Below is a small trained network, with its code and all its weights. Each question gives an input and a class and asks what happens when units are switched off, that is, made to give their printed mean instead of their output.

import numpy as np


def w(rows, s, z=0):
    codes = np.array(rows[::2]) - 128.0
    scale = np.full(codes.shape[1], s)
    scale[-1] = z or s
    return codes * scale


def f(y):
    return y / 2 * (1 + np.tanh(0.7978845608 * (y + 0.044715 * y**3)))


def log_softmax(a):
    a = a - a.max(-1, keepdims=True)
    return a - np.log(np.exp(a).sum(-1, keepdims=True))


def net(x, mask):
    res = np.array(x, float).reshape(1, 6) / 4 @ E
    y = f(res @ A[0][:, :-1].T + A[0][:, -1])
    res = res + np.where(mask, y, B[0][:, -1]) @ B[0][:, :-1]
    return log_softmax(res[-1] @ U[:, :-1].T + U[:, -1])


A, B = {}, {}
E = w([
[244,165,41,116,123,112,146,126,130],'x0',
[140,167,165,23,210,103,127,127,138],'x1',
[145,115,122,50,76,254,150,122,138],'x2',
[132,129,126,128,128,128,128,128,127],'x3',
[150,101,100,202,242,212,121,119,130],'x4',
[195,178,227,160,113,138,91,127,129],'x5',
],0.0044)
A[0] = w([
[122,139,136,188,170,38,137,142,133,31],'n1',
[128,125,128,86,92,216,146,125,134,43],'n2',
[137,115,124,175,206,179,138,113,133,118],'n3',
[116,126,131,196,173,31,125,125,124,87],'n4',
[45,80,19,88,159,106,155,130,129,84],'n5',
[120,119,92,225,47,154,134,116,118,42],'n6',
[119,108,107,212,52,141,137,126,140,3],'n7',
[248,137,46,128,119,94,129,134,128,88],'n8',
[140,151,167,13,229,92,137,118,136,28],'n9',
[116,138,143,83,49,73,135,129,121,50],'n10',
[114,137,143,81,44,69,131,126,133,45],'n11',
[39,103,189,141,137,158,126,134,129,13],'n12',
[141,116,123,168,205,178,130,125,126,24],'n13',
[44,100,190,146,131,130,118,130,130,117],'n14',
[211,148,251,166,114,138,117,129,132,74],'n15',
[130,124,136,84,99,231,135,138,130,34],'n16',
[135,136,108,172,204,185,117,141,125,65],'n17',
],0.011,0.0039)
B[0] = w([
[154,113,112,47,98,204,70,98,134,180],'n1',
[168,121,123,72,104,188,82,100,124,181],'n2',
[140,99,130,101,94,32,158,141,136,228],'n3',
[185,95,122,55,75,214,123,113,132,221],'n4',
[167,237,137,237,81,131,88,124,136,252],'n5',
[137,72,125,163,228,152,112,175,120,188],'n6',
[115,104,112,146,225,136,59,165,115,155],'n7',
[15,173,187,82,165,155,187,93,128,230],'n8',
[111,54,106,191,233,168,86,179,108,232],'n9',
[130,99,112,100,113,14,111,122,134,179],'n10',
[138,97,111,98,115,5,117,121,132,184],'n11',
[39,178,143,75,179,137,143,90,128,157],'n12',
[102,120,106,104,118,26,79,114,128,171],'n13',
[98,148,151,102,150,138,219,120,125,194],'n14',
[134,224,96,228,90,122,101,124,134,225],'n15',
[162,118,117,51,93,188,91,98,139,190],'n16',
[120,104,124,103,106,22,119,130,125,195],'n17',
],0.023,0.0034)
U = w([
[129,73,113,88,99,1,124,124,143,100],'0',
[194,91,120,46,86,225,94,89,142,106],'1',
[120,63,118,179,237,155,102,202,100,100],'2',
[142,119,152,137,113,133,176,135,137,252],'3',
[45,173,196,90,174,141,208,84,134,92],'4',
[161,214,124,218,80,125,110,125,154,94],'5',
],0.0066,0.016)

Each question gives the input, the list of numbers given to net, and the class t.
The units are the neurons (one row each of A and B). Each row of codes is followed by its name. A weight is (code - 128) times the scale printed after its matrix; where a second scale follows, it is the last column's (A, B and U).
mask holds one flag per neuron, in row order. A switched-off neuron (its flag False) gives its mean, the last column of its row in B, instead of its output. The means were averaged over made-up inputs and are rounded, as every weight is.
A unit's drop is (log p(t) with every unit on - log p(t) with that unit switched off) / (log p(t) with every unit on - log p(t) with every unit switched off).
The circuit of an input: a set's keep is (log p(t) with only the set's units on - log p(t) with every unit switched off) / (log p(t) with every unit on - log p(t) with every unit switched off). Starting from the 12 units with the biggest drops (on a tie, the unit counted first), units are removed one at a time, each time the one whose removal leaves the highest keep (on an exact tie, the one counted first), for as long as the keep stays at least 0.8.
units of the circuit, in order: the units of the circuit, biggest drop first
k most important neurons: the k neurons with the biggest drops, biggest first
drop when u is switched off: that unit's drop, to one decimal
input [-6,2,5,-5,-2,-2], class 4: 3 most important neurons -> n12, n14, n4
input [2,1,2,6,6,-6], class 0: 3 most important neurons -> n3, n17, n15
input [-6,3,8,4,6,6], class 1: units of the circuit, in order -> n16
input [-6,-7,6,-7,2,-3], class 2: 4 most important neurons -> n6, n7, n4, n8
input [0,-5,7,6,1,-7], class 1: 2 most important neurons -> n16, n2
input [4,-6,8,-8,-8,3], class 0: 3 most important neurons -> n11, n10, n4
input [-6,-8,7,1,-1,-2], class 2: 2 most important neurons -> n6, n7
input [-2,1,8,-2,2,7], class 1: 2 most important neurons -> n16, n2
input [3,-3,-7,-3,6,2], class 1: 2 most important neurons -> n4, n1
input [-3,-1,-5,1,7,7], class 0: 4 most important neurons -> n3, n17, n13, n5
input [-8,1,6,-5,-8,4], class 0: 3 most important neurons -> n11, n10, n8
input [0,3,7,-3,-2,8], class 5: 2 most important neurons -> n15, n4
input [-1,-3,-6,-2,6,4], class 0: 2 most important neurons -> n3, n17
input [5,-8,-4,-6,5,3], class 2: units of the circuit, in order -> n6
input [0,7,-6,0,-4,-2], class 2: drop when n9 is switched off -> 1.6
input [-6,7,0,1,4,3], class 2: drop when n8 is switched off -> 0.2
input [-2,-7,0,-6,-2,-3], class 2: drop when n10 is switched off -> 0.0
